Known rows, with every step that occurs:
ketagi, gutim, nozerok, roge, gokod, rezer, kiseg, gele, tezov: -155  109  -226  311  -53  225  219  83  -174  173  -180  -23  56  199  217  103  -625  297  125  -233  -125  93  61  39  -22  -154  128  -9  -35  -15  -295  59  10  -159  -67  120  118  196  284  -334  -67  -36  -399  58  149  236  13  265  -37  -246  -47  30  -58  216  206  0  -255
gutim, rezer, kiseg, ketagi, vifo, zozok, tezov, gokod: -262  -15  -179  -27  -48  293  154  141  -214  -8  -336  103  -11  149  85  87  -439  209  33  -102  63  31  99  -31  2  303  32  56  23  33  -197  141  -63  -21  -28  156  198  318  344  116  -94  -102  -90  203  -19  124  -1  94  -58  -164  67  -61  -35  101  165  120  -232
gutim, rezer, roge, gokod, nubi, zozok, tezov: -160  -40  -186  11  -41  36  197  49  -169  73  -301  140  35  204  24  71  -27  268  272  -197  -178  78  134  12  22  525  -59  105  -34  -43  -24  140  -41  -141  -83  171  157  233  323  -59  -64  -74  -207  63  -141  272  -18  -34  -46  -217  116  -17  -133  -40  350  111  -427
zozok, ketagi, vifo, gutim, rezer, roge: -265  1  -194  26  -60  136  225  -9  -148  20  -303  63  159  182  1  38  -483  181  6  -172  -125  32  126  -65  -5  106  -19  310  -55  55  -11  204  -104  -17  -313  133  24  321  209  -138  -31  -88  -97  4  -14  130  125  -16  -11  37  258  118  0  140  298  171  -355
rezer, nubi, vifo, zozok, ketagi, gele, kiseg, gutim, nozerok: -65  127  -286  293  -67  79  339  82  -284  34  -215  84  41  190  -159  66  256  244  -74  -44  -113  -163  96  -125  140  -384  113  112  -45  -331  -171  51  -14  -62  -7  -37  83  369  262  -2  -91  -71  -220  185  81  250  159  169  -9  -117  29  -192  -137  83  -293  128  -145
muvam, nozerok, gutim, rezer, roge, zozok, ketagi, kiseg, gele, gokod: -74  -6  -155  97  -33  213  223  219  -269  285  -264  3  -92  206  -70  48  -105  173  49  -180  -100  -5  136  -52  45  -42  -27  222  39  73  -39  321  -98  -128  -129  130  11  349  289  -81  12  -76  -306  31  83  365  249  -62  -64  -619  -32  -153  33  170  87  69  -456
rezer, roge, vifo, zozok, gokod, nubi, muvam: -282  42  -89  66  -54  84  352  4  -183  56  -380  101  259  198  -20  -13  -109  97  218  -107  -172  55  97  77  158  5  212  107  -9  -40  -19  -9  -59  -45  -171  152  262  324  338  -239  -114  -108  -214  142  -272  227  19  153  27  173  160  89  -71  8  -142  176  -269
gele, tezov, roge, gokod, rezer, kiseg, gutim: -202  45  -175  393  -51  130  221  79  -135  189  -202  60  95  174  118  32  -432  371  11  -246  -132  151  14  74  -17  -46  134  140  -56  -91  -270  -60  62  -117  -52  124  236  89  319  -174  -72  -140  -240  22  175  218  53  229  -29  -44  38  126  -55  136  335  77  -357
gokod, rezer, kiseg, ketagi: -123  43  -117  28  -32  215  229  24  -172  93  -101  71  72  144  99  66  -138  178  6  -187  -27  13  95  9  32  269  -37  176  -38  -36  -170  -93  44  -38  -14  168  164  182  292  -97  -70  -93  -182  164  81  144  -14  192  29  -30  179  160  -180  149  190  164  -255
rezer, roge, vifo, zozok, tezov, gokod, nubi, gutim, nozerok: -311  -39  -334  305  -34  78  280  17  -134  48  -405  132  269  238  -34  51  -6  168  83  -68  -345  29  126  -22  122  84  227  -14  54  -75  -107  21  -50  1  -113  198  342  385  226  -22  -148  -161  -192  138  -47  286  -28  75  -20  -25  220  -85  -109  -5  -54  54  -163
zozok, gokod, nubi, vifo, gutim, nozerok, roge, muvam: -366  79  -100  255  -38  127  349  -59  -148  153  -310  83  344  250  56  48  -566  122  251  -229  -222  -49  117  36  -22  -136  284  90  -24  -121  -71  19  -29  -73  -125  118  126  265  156  -396  -63  -74  -203  79  79  205  30  199  26  168  74  91  -89  87  -257  63  -255
roge, muvam, nozerok, gutim, rezer, kiseg, gele, gokod: -112  95  -56  248  -43  163  98  274  -188  247  -180  5  2  253  101  60  -741  117  -63  -260  -74  -31  91  67  49  -263  88  120  -11  3  -246  127  23  -152  -163  157  205  176  221  -358  -12  -9  -280  56  204  265  193  183  -47  -245  -66  37  20  202  -8  62  -427
gokod, nubi, gutim, rezer, kiseg, gele, tezov, zozok, ketagi, vifo: -174  60  -252  136  -55  283  161  156  -90  145  -195  79  -22  194  79  109  -247  249  191  -189  -154  -93  100  -17  59  226  130  362  17  33  -117  150  -40  -110  -21  74  259  208  192  -204  -20  -6  -98  -17  -106  210  125  42  3  -175  -24  -14  6  252  -56  135  -331
gutim, nozerok, roge, zozok, ketagi, kiseg: -160  46  -118  56  -55  314  331  21  -264  138  -165  55  -7  170  -7  47  -451  152  207  -218  -104  -64  135  -114  -10  356  1  164  -5  -96  -60  126  -41  -36  75  216  -129  372  309  -31  -51  -158  -240  211  33  203  112  11  13  -174  121  -39  -64  245  43  109  -201
nubi, zozok, ketagi, gele, gokod, rezer, roge: -84  -19  -151  -16  -61  209  328  124  -213  131  -256  46  -42  131  -112  39  27  228  243  -161  -170  61  146  -65  113  -54  -100  195  -62  -80  30  199  -70  -126  -112  135  -96  306  391  -12  -43  -104  -281  -6  -62  135  59  -32  12  -214  124  27  -193  143  74  129  -463
nozerok, gutim, rezer, nubi, muvam, roge, gokod: -166  106  -167  131  -100  -57  100  57  -72  116  -248  47  112  205  4  12  -189  268  -5  -251  26  87  106  81  -22  39  61  139  -29  -150  -75  47  27  -147  -271  172  71  179  183  -293  -86  -61  -267  49  -26  321  28  221  16  59  -93  113  34  76  155  118  -323
roge, muvam, nozerok, gutim, rezer, kiseg, ketagi: -110  64  -115  132  -48  149  122  126  -120  227  -256  45  22  268  75  62  -531  125  -119  -226  60  7  95  0  9  318  -3  150  47  24  -200  -23  45  -101  -75  149  90  204  173  -287  -10  -27  -160  121  184  302  103  205  0  -60  53  143  -32  141  47  124  -347
zozok, gokod, rezer, nubi: -263  6  -54  47  -44  143  236  -6  -199  26  -154  111  213  170  31  42  35  150  198  -219  -145  122  94  79  56  -169  48  238  -89  -165  -68  9  -9  -77  -263  140  69  206  325  -164  -87  -95  -202  86  20  139  -69  170  29  24  194  32  -130  89  180  127  -297
nozerok, gutim, rezer, roge: -106  38  -141  150  -47  90  179  36  -115  83  -269  92  260  195  61  21  -67  199  -15  -261  -114  77  136  59  42  158  -45  148  -23  116  -111  80  27  -66  -252  172  -2  303  228  -190  -60  -101  -233  69  -66  280  38  92  -36  -91  131  95  -55  154  431  193  -396
gutim, rezer, kiseg, ketagi, tezov, roge: -156  75  -147  147  -64  186  185  66  -127  164  -244  79  159  154  121  56  -188  264  -119  -166  -6  121  120  -7  52  410  -30  173  13  128  -171  14  60  -95  -69  149  141  57  298  -94  -79  -127  -199  114  -17  225  -31  41  -33  -158  -17  86  -71  172  229  153  -356
gele, kiseg, ketagi, vifo: -218  90  -118  170  -53  140  273  41  -204  84  -146  123  100  124  -37  43  -229  124  -86  -128  106  -135  55  -46  106  280  23  263  -40  45  -134  -14  31  -27  -19  127  141  316  261  -133  -42  -101  -138  182  -67  85  64  170  26  48  133  94  -70  141  302  216  -231
ketagi, nozerok, roge, muvam, gutim, rezer, nubi, zozok: -125  74  -101  209  -52  89  201  157  -109  169  -369  42  194  250  112  28  -538  131  62  -244  -91  130  237  -13  56  255  -91  169  7  -119  -14  294  12  -190  -125  53  -83  233  252  -335  -21  -39  -323  45  -15  201  28  113  14  151  226  -35  -143  83  -50  91  -434
gele, tezov, zozok, gokod, rezer, kiseg, ketagi, gutim: -263  -15  -201  258  -36  280  288  15  -57  145  -257  111  -1  184  168  94  31  273  239  -177  -24  212  -13  59  -2  8  99  257  11  93  -222  -79  -4  -141  -20  143  51  253  329  -214  -33  -37  -184  71  -6  234  -59  254  -9  -126  -46  62  -147  189  59  114  -340
rezer, kiseg, gutim, nozerok, roge: -166  108  -120  285  -36  162  243  82  -203  61  -196  70  306  189  146  38  -570  174  -164  -242  -167  -39  98  -3  -41  40  155  70  -33  -75  -269  -59  56  -41  94  122  89  256  251  -213  -60  -120  -274  160  64  232  32  222  -5  -46  45  45  -86  216  93  116  -226
zozok, tezov, gokod, rezer, nubi, muvam: -314  11  -140  -6  -77  123  196  37  -176  11  -257  127  81  151  50  77  -311  210  105  -184  -181  103  125  41  78  22  29  -13  -76  -205  -56  56  26  -99  -200  196  168  197  305  -208  -123  -101  -273  95  67  223  -94  194  -1  150  179  92  -97  85  160  64  -176
rezer, roge, vifo, zozok, tezov, gokod: -336  -55  -234  245  -48  93  260  6  -216  -7  -341  145  136  179  -12  11  -375  94  38  -79  -188  84  64  11  110  177  78  38  -37  41  -91  55  -59  -9  -202  232  227  401  377  93  -150  -223  -204  184  -90  174  -49  23  -56  -55  208  -32  -90  25  264  132  -254
kiseg, gele, gokod, nubi, vifo, zozok, tezov, roge, muvam, gutim: -289  73  -261  432  -25  81  404  163  -129  205  -353  139  84  168  -63  79  -329  182  156  -120  -209  85  111  49  208  -157  271  53  -14  -27  -125  126  21  -176  -50  86  335  231  209  -402  -92  -124  -296  67  62  275  49  89  -14  -62  229  47  -119  -28  -101  45  -391
ketagi, kiseg, gele, gokod, rezer: -107  48  -18  67  -30  291  298  194  -275  124  -13  60  45  136  56  47  -42  222  133  -224  -107  0  95  89  66  -208  -26  151  -82  -42  -133  178  48  -95  -161  132  172  223  360  -151  -57  -55  -293  128  124  137  90  95  -37  -248  103  48  -147  255  185  120  -328
gele, kiseg, ketagi, gutim, rezer, nubi: -68  100  -181  113  -41  43  155  85  -132  127  -248  88  113  200  -29  87  526  190  -99  -132  44  111  103  4  11  297  -68  238  -9  8  -179  -29  78  -158  -167  83  12  253  260  -209  -45  -5  -247  68  -58  237  64  279  -10  -114  60  -66  -176  38  103  174  -307
ketagi, tezov, zozok, gokod, nubi, rezer, roge, muvam, gutim: -351  6  -235  257  -84  91  254  34  -72  260  -393  146  182  200  138  76  105  147  296  -203  -183  239  65  128  166  -53  128  182  -43  -3  2  239  -74  -197  -252  138  238  175  238  -366  -15  -100  -196  4  -81  351  -105  110  23  192  96  104  -46  94  87  58  -435
vifo, zozok, tezov, roge: -260  13  -206  321  -41  124  375  25  -142  -50  -204  149  52  151  49  39  -501  212  104  -141  -169  177  61  2  114  211  84  107  -39  14  -179  16  26  -68  43  226  64  281  335  -134  -121  -228  -163  224  -39  234  -24  7  -51  -82  373  43  -123  124  323  162  -284
kiseg, gele, tezov, gokod, nubi, zozok, ketagi, vifo, gutim, rezer: -271  29  -199  -39  -18  255  97  162  -202  116  -199  7  -124  209  -27  106  -332  186  335  -143  -153  -72  122  -21  67  383  121  199  -29  23  -32  338  -134  -176  -113  104  185  294  254  -174  -29  21  -65  -29  -59  141  184  -20  -12  -210  -3  -143  -83  176  -13  111  -370
ketagi, gele, tezov, gokod, nubi, roge, muvam, nozerok: -207  83  -171  154  -74  102  264  130  -173  113  -336  103  160  196  -24  44  -291  37  367  -118  -130  -98  70  -18  165  391  111  -64  10  -71  -39  213  -6  -255  -130  214  108  346  230  -281  13  -113  -287  59  46  213  32  159  26  37  45  78  -11  160  -101  63  -325
gutim, nozerok, roge, gokod: -271  103  -124  160  -60  112  253  -12  -209  61  -109  59  106  175  14  23  -580  247  125  -253  -60  -37  67  -2  -19  150  121  12  -23  -96  -134  -22  -8  -87  -72  242  65  274  271  -105  -58  -138  -256  185  31  196  -33  119  13  -40  48  117  -42  188  349  84  -238
ketagi, kiseg, gutim, rezer: -60  61  -39  24  -36  220  221  140  -246  57  -146  121  181  196  70  26  55  236  -33  -244  -49  17  89  66  -38  166  -60  189  -25  -60  -181  119  81  -71  -141  90  86  289  314  -148  -34  -32  -179  144  59  228  134  118  -62  -87  114  52  -145  245  227  195  -330
gele, kiseg, gutim, nozerok: -152  125  -161  340  -33  51  232  83  -211  60  -84  114  189  192  38  45  -95  198  -130  -188  -131  -134  30  8  110  -273  103  115  -43  -143  -275  -56  79  -45  24  160  197  289  244  -216  -51  -34  -223  227  91  224  168  242  -18  -27  79  20  -133  200  179  128  -186
nubi, zozok, gokod, rezer, kiseg, ketagi: -176  -21  -44  18  -28  284  255  84  -207  103  -168  70  -21  173  144  55  -179  130  129  -179  -44  83  84  32  17  142  -28  301  -31  -50  -137  -31  -47  -70  94  116  133  198  410  -68  -82  -37  -166  149  -6  122  -6  165  15  -159  98  -16  -239  103  71  160  -359
nubi, muvam, nozerok, gutim, rezer: -130  99  -77  129  -58  99  193  22  -160  85  -237  44  73  197  77  28  -565  210  53  -239  15  -22  108  25  75  66  63  57  46  -42  -118  73  25  -104  -116  201  92  284  169  -390  -13  -27  -229  107  54  305  112  152  -34  -10  156  196  -38  243  175  150  -295
tezov, zozok, ketagi, kiseg, gutim, nozerok: -251  31  -185  145  -51  248  309  92  -185  78  -69  132  -54  211  -14  48  52  319  39  -217  -139  -37  37  -51  12  107  78  217  -24  -151  -169  18  5  -42  64  145  39  333  260  -42  -20  -58  -112  227  142  323  110  39  7  -79  46  35  -98  288  53  127  -190
vifo, zozok, ketagi, tezov, gokod, nubi, roge, muvam: -363  67  -240  -69  -77  176  249  75  -139  82  -278  51  -79  140  -31  70  30  90  375  -81  -168  90  48  -36  148  618  120  -1  -84  -147  -17  184  -99  -143  -38  238  189  245  329  -101  -93  -168  -196  165  -9  240  -18  184  40  130  159  -35  -101  156  -154  62  -313
zozok, ketagi, tezov, gokod, nubi, rezer, roge: -333  24  -197  -90  -74  136  141  -2  -196  157  -303  52  57  127  15  98  321  169  254  -158  -149  46  86  0  116  518  91  33  -76  -73  32  286  -85  -139  -247  241  157  167  261  39  -60  -152  -192  18  -88  226  -71  -32  33  -14  11  34  -79  116  270  44  -347
tezov, gokod, rezer, kiseg, gutim, nozerok, roge, zozok, ketagi: -253  30  -215  1  -33  281  114  86  -251  253  -237  -34  24  151  36  70  -353  220  106  -229  -212  36  133  -51  -64  14  152  45  5  -207  -198  33  -92  -31  152  195  92  271  341  6  -61  -159  -277  90  188  250  132  233  10  -218  37  -116  -100  204  -107  -6  -205
tezov, zozok, gokod, nubi, vifo, gutim, rezer: -304  11  -135  182  -17  130  247  -81  -141  83  -194  118  163  189  55  40  135  283  400  -215  -156  8  96  89  -42  -68  193  257  0  -52  -67  51  -83  -92  -132  135  238  288  219  -140  -22  -64  -70  45  -36  218  56  85  -46  -110  42  -4  -153  127  -132  166  -339
gele, kiseg, ketagi, nozerok: -190  128  -99  185  -30  75  262  62  -173  76  -69  78  57  166  -16  37  -59  188  -97  -142  49  -158  51  -88  141  117  -34  132  -2  -76  -153  50  59  -85  25  196  58  261  268  -99  -17  -63  -223  268  -26  155  85  78  11  -28  16  44  -161  158  243  136  -262
rezer, roge, gokod, nubi, muvam: -243  97  -118  -13  -75  13  291  38  -160  60  -202  105  131  176  -9  12  -198  218  150  -199  -139  -8  92  33  79  386  124  26  -50  -110  -38  17  -5  -130  -168  206  242  222  256  -282  -58  -118  -263  88  -106  319  -34  185  61  212  90  230  -11  39  222  136  -274
gele, gokod, nubi, muvam, nozerok: -231  100  -29  119  -32  63  322  51  -192  70  -205  84  117  142  -31  36  -317  176  268  -173  -63  -127  81  0  133  166  238  3  11  -144  -50  59  31  -147  -57  253  223  245  177  -338  11  -76  -248  86  -12  212  50  154  45  58  117  231  -66  148  -93  95  -282
gutim, rezer, kiseg, ketagi, nozerok, roge, vifo, zozok, tezov: -167  32  -155  136  -28  173  209  5  -170  112  -410  29  107  196  46  59  -530  247  -63  -118  22  19  141  -85  -2  184  -39  26  67  20  -129  55  5  -27  52  123  38  265  335  51  -81  -112  -232  235  -157  128  26  -72  -96  -230  8  -57  -149  81  12  93  -320
zozok, tezov, gokod, rezer: -317  -22  -151  35  -41  189  175  1  -203  23  -152  124  55  127  43  74  -272  207  210  -217  -146  74  67  32  57  82  15  1  -64  -108  -127  73  1  -57  -143  275  131  261  323  -68  -95  -138  -215  135  118  138  -62  86  -32  -67  213  89  -170  157  411  69  -247
vifo, zozok, ketagi, gele, gokod, nubi, roge, muvam, gutim, nozerok: -155  127  -280  91  -65  140  345  174  -111  124  -375  44  -3  173  -233  81  132  169  363  -106  -167  -19  110  -104  203  -284  138  -34  0  -254  -46  182  -80  -208  -56  169  38  392  192  -290  -10  -39  -280  117  29  202  137  145  66  54  107  27  -113  88  -366  25  -351
tezov, zozok, ketagi, vifo, gutim, rezer: -328  5  -212  76  -53  206  195  -34  -123  45  -143  68  -76  170  -14  49  -452  289  196  -205  -76  39  87  -43  -32  131  51  360  -39  0  -63  117  -115  -40  -134  175  65  337  223  -110  0  -102  13  58  12  152  130  -8  -23  13  212  79  -41  264  129  190  -304

Rows:
-312  21  -345  101  -92  145  224  83  -109  119  -379  30  -39  133  2  76  57  119  213  -69  -157  285  96  -25  150  99  2  68  -94  -227  19  248  -121  -149  -207  117  182  216  310  -153  -109  -131  -293  62  189  218  -67  285  35  153  330  -70  -125  80  -98  9  -324 => vifo, zozok, ketagi, tezov, gokod, rezer, nubi, roge, muvam, gutim
-243  97  -87  76  5  182  212  164  -174  194  -84  -23  -189  193  -169  86  -2  241  202  -218  -174  -117  125  -108  150  178  175  129  -45  -156  -88  210  -59  -190  102  147  -8  277  230  -240  -9  -54  -224  77  -66  260  125  -90  35  -237  -126  -144  -179  151  -45  74  -461 => kiseg, gele, gokod, nubi, zozok, ketagi, nozerok, gutim
-182  86  -147  187  -60  90  253  77  -226  253  -347  35  252  184  58  49  -143  214  33  -187  -207  83  142  61  44  -666  141  124  2  -239  -120  -24  -6  -84  88  41  134  225  361  -363  -74  -51  -379  98  -25  337  152  405  -15  -56  44  -150  -65  118  -283  38  -192 => gele, kiseg, gutim, nozerok, roge, zozok, gokod, rezer, nubi, muvam
-269  -33  -180  163  -45  81  205  1  -77  200  -367  137  336  234  -14  -4  362  203  187  -196  -241  113  124  107  20  3  135  363  69  62  -10  -35  -56  -58  -231  136  268  288  273  -114  -54  -86  -158  -24  -241  270  24  56  -17  -87  67  2  -102  67  -40  164  -405 => tezov, zozok, gokod, nubi, gutim, rezer, roge, vifo
-129  3  -158  382  -69  167  190  194  -81  175  -395  130  52  235  206  59  -888  136  -23  -251  -162  225  153  13  44  152  -85  237  -23  -11  -197  133  30  -138  -4  141  106  150  284  -346  -86  -57  -253  44  104  177  82  93  -47  1  262  49  -140  25  173  110  -435 => nubi, zozok, tezov, roge, muvam, gutim, rezer, kiseg
-301  72  -222  -1  -61  189  231  -69  -152  177  -208  -33  -62  160  -47  83  -215  356  256  -256  -53  160  68  -64  -76  115  111  39  -27  -183  -146  1  -62  -95  -86  209  -107  266  254  -194  -43  -87  -301  44  156  214  3  172  30  -87  139  128  -147  170  245  2  -265 => zozok, ketagi, gutim, nozerok, roge, gokod, rezer
-301  -13  -259  372  -67  173  337  -51  -139  208  -293  86  264  201  86  58  -139  246  127  -141  -358  245  169  4  124  -398  175  301  37  -144  -92  33  -52  -66  -112  117  209  153  305  -244  -128  -205  -236  44  94  353  -43  148  -9  -38  224  -149  -43  153  -107  36  -250 => ketagi, tezov, roge, zozok, gokod, rezer, nubi, gutim, nozerok
-196  52  -177  295  -48  169  193  -10  -178  105  -107  -40  103  197  164  47  -757  322  78  -264  -171  91  102  -9  -151  -231  95  19  -73  -186  -228  2  -57  -40  -30  166  148  176  250  -168  -70  -131  -246  85  274  169  18  250  -25  -94  114  50  -95  161  113  41  -204 => vifo, gutim, nozerok, roge, gokod, rezer, kiseg
-204  52  -288  186  -56  85  209  7  -82  167  -192  14  83  185  121  73  -35  293  18  -175  33  111  52  -9  -47  63  101  117  13  -121  -274  -69  2  -77  -44  214  119  199  196  -170  -66  -57  -270  135  229  237  3  282  46  -108  24  155  -116  79  100  21  -194 => muvam, roge, gokod, rezer, kiseg, ketagi, gutim, nozerok
-281  68  -200  37  -59  168  240  -39  -203  163  -170  17  -108  164  -77  90  -223  299  354  -189  -104  -10  100  -127  41  642  134  19  -49  -188  -6  113  -90  -131  105  171  28  181  273  -83  -61  -122  -211  102  -43  249  -79  -17  42  -155  -52  -41  -130  145  60  40  -310 => gutim, nozerok, roge, gokod, nubi, zozok, ketagi, tezov
-116  101  -240  357  -60  215  235  126  -156  159  -136  -3  84  215  211  80  -741  275  10  -226  -195  -12  69  44  -10  -321  103  80  2  -61  -212  39  15  -113  -32  102  273  136  272  -244  -93  -33  -356  69  136  235  31  224  -32  -247  -20  22  -46  256  188  7  -268 => nubi, gutim, nozerok, roge, gokod, rezer, kiseg, gele, tezov
-54  97  -120  202  -43  239  243  163  -234  185  -257  8  291  146  2  55  -244  328  -6  -247  -165  8  148  -7  -29  -565  117  -48  -18  -161  -244  43  47  -92  17  65  1  247  302  -197  -28  -106  -360  35  115  186  59  207  -32  -217  -95  18  -123  246  -129  48  -303 => ketagi, gele, gokod, rezer, kiseg, gutim, nozerok, roge
-301  30  -226  3  -50  56  106  30  -43  229  -219  16  -66  219  -132  41  368  483  268  -288  -101  58  120  -75  8  303  77  70  16  -132  -44  166  -100  -131  -108  198  -45  243  185  -21  29  -103  -176  39  -39  401  42  -77  19  -165  -139  6  -14  86  216  47  -413 => tezov, zozok, ketagi, nozerok, gutim, rezer, roge, gokod, nubi
-182  84  -177  12  -88  67  212  60  -108  147  -162  29  4  138  118  25  -365  243  -14  -178  87  31  46  44  -7  115  20  135  -16  -139  -121  -64  19  -82  -22  212  242  96  271  -180  -84  -59  -270  152  75  212  11  272  57  42  -3  280  -69  99  106  88  -240 => nubi, muvam, roge, gokod, rezer, kiseg, ketagi
-187  96  -195  250  -71  181  183  219  -103  253  -319  11  -62  274  158  90  -825  135  6  -188  -97  133  53  -11  80  185  67  232  24  88  -244  156  24  -218  -155  157  28  119  228  -439  -15  15  -295  -15  181  268  216  102  -20  -207  89  117  13  179  49  32  -406 => zozok, ketagi, gutim, rezer, kiseg, gele, tezov, roge, muvam, nozerok
-334  1  -278  99  -68  198  168  -71  -217  176  -331  -31  91  153  -84  65  -21  268  214  -98  -134  143  154  -51  85  96  136  -44  -36  -183  -3  90  -93  -4  -179  129  98  216  325  134  -153  -185  -248  109  56  154  -93  89  5  -103  114  -131  -106  132  -173  3  -151 => gutim, nozerok, roge, vifo, zozok, ketagi, tezov, gokod, rezer, nubi
-367  -19  -186  222  -19  185  134  -39  -160  208  -339  -21  132  193  16  62  -644  247  -126  -155  -120  77  128  -109  -105  4  55  -10  -3  -72  -130  45  -53  -30  -14  140  99  228  281  -49  -75  -172  -249  71  136  111  -33  23  -62  -123  -35  -50  -185  60  27  6  -266 => zozok, tezov, gokod, rezer, kiseg, ketagi, nozerok, roge, vifo, gutim
-296  59  -221  76  -37  133  201  43  -194  107  -282  141  -3  137  -74  83  -374  105  278  -165  -181  9  118  -40  139  235  184  -54  19  -172  -73  122  -60  -163  1  270  249  374  230  -389  -54  -148  -249  88  -20  306  1  173  24  113  135  28  -108  45  39  69  -224 => roge, zozok, tezov, gokod, nubi, muvam, gutim
-215  86  -180  22  -83  -17  200  0  -105  61  -358  -3  91  204  -35  0  -227  211  74  -96  -2  -24  149  -48  142  -43  30  181  28  -236  34  174  -27  -55  -231  187  49  232  238  -57  -95  -39  -230  192  -152  141  166  -20  22  121  90  61  -55  84  -268  89  -248 => gutim, rezer, nubi, muvam, roge, vifo, zozok, ketagi, nozerok
-48  120  -173  21  -46  153  182  26  -224  209  -262  -5  107  183  -109  60  -62  317  75  -175  18  -51  168  -71  -186  317  70  31  18  -82  -104  44  -54  -161  -49  -11  104  236  225  -107  -19  -116  -212  -40  9  226  5  117  -29  -259  -218  -23  -134  23  -162  140  -355 => nozerok, roge, gokod, nubi, vifo, gutim, rezer, kiseg, ketagi, gele
-240  64  -154  201  -58  81  266  3  -131  119  -181  -2  172  188  30  20  -274  317  30  -230  -152  130  148  -36  -65  38  57  140  -13  -270  -57  104  -10  -109  -129  83  51  178  270  -155  -58  -181  -317  14  87  242  -97  163  16  68  186  -13  -119  129  153  37  -325 => ketagi, nozerok, roge, gokod, rezer, nubi, gutim
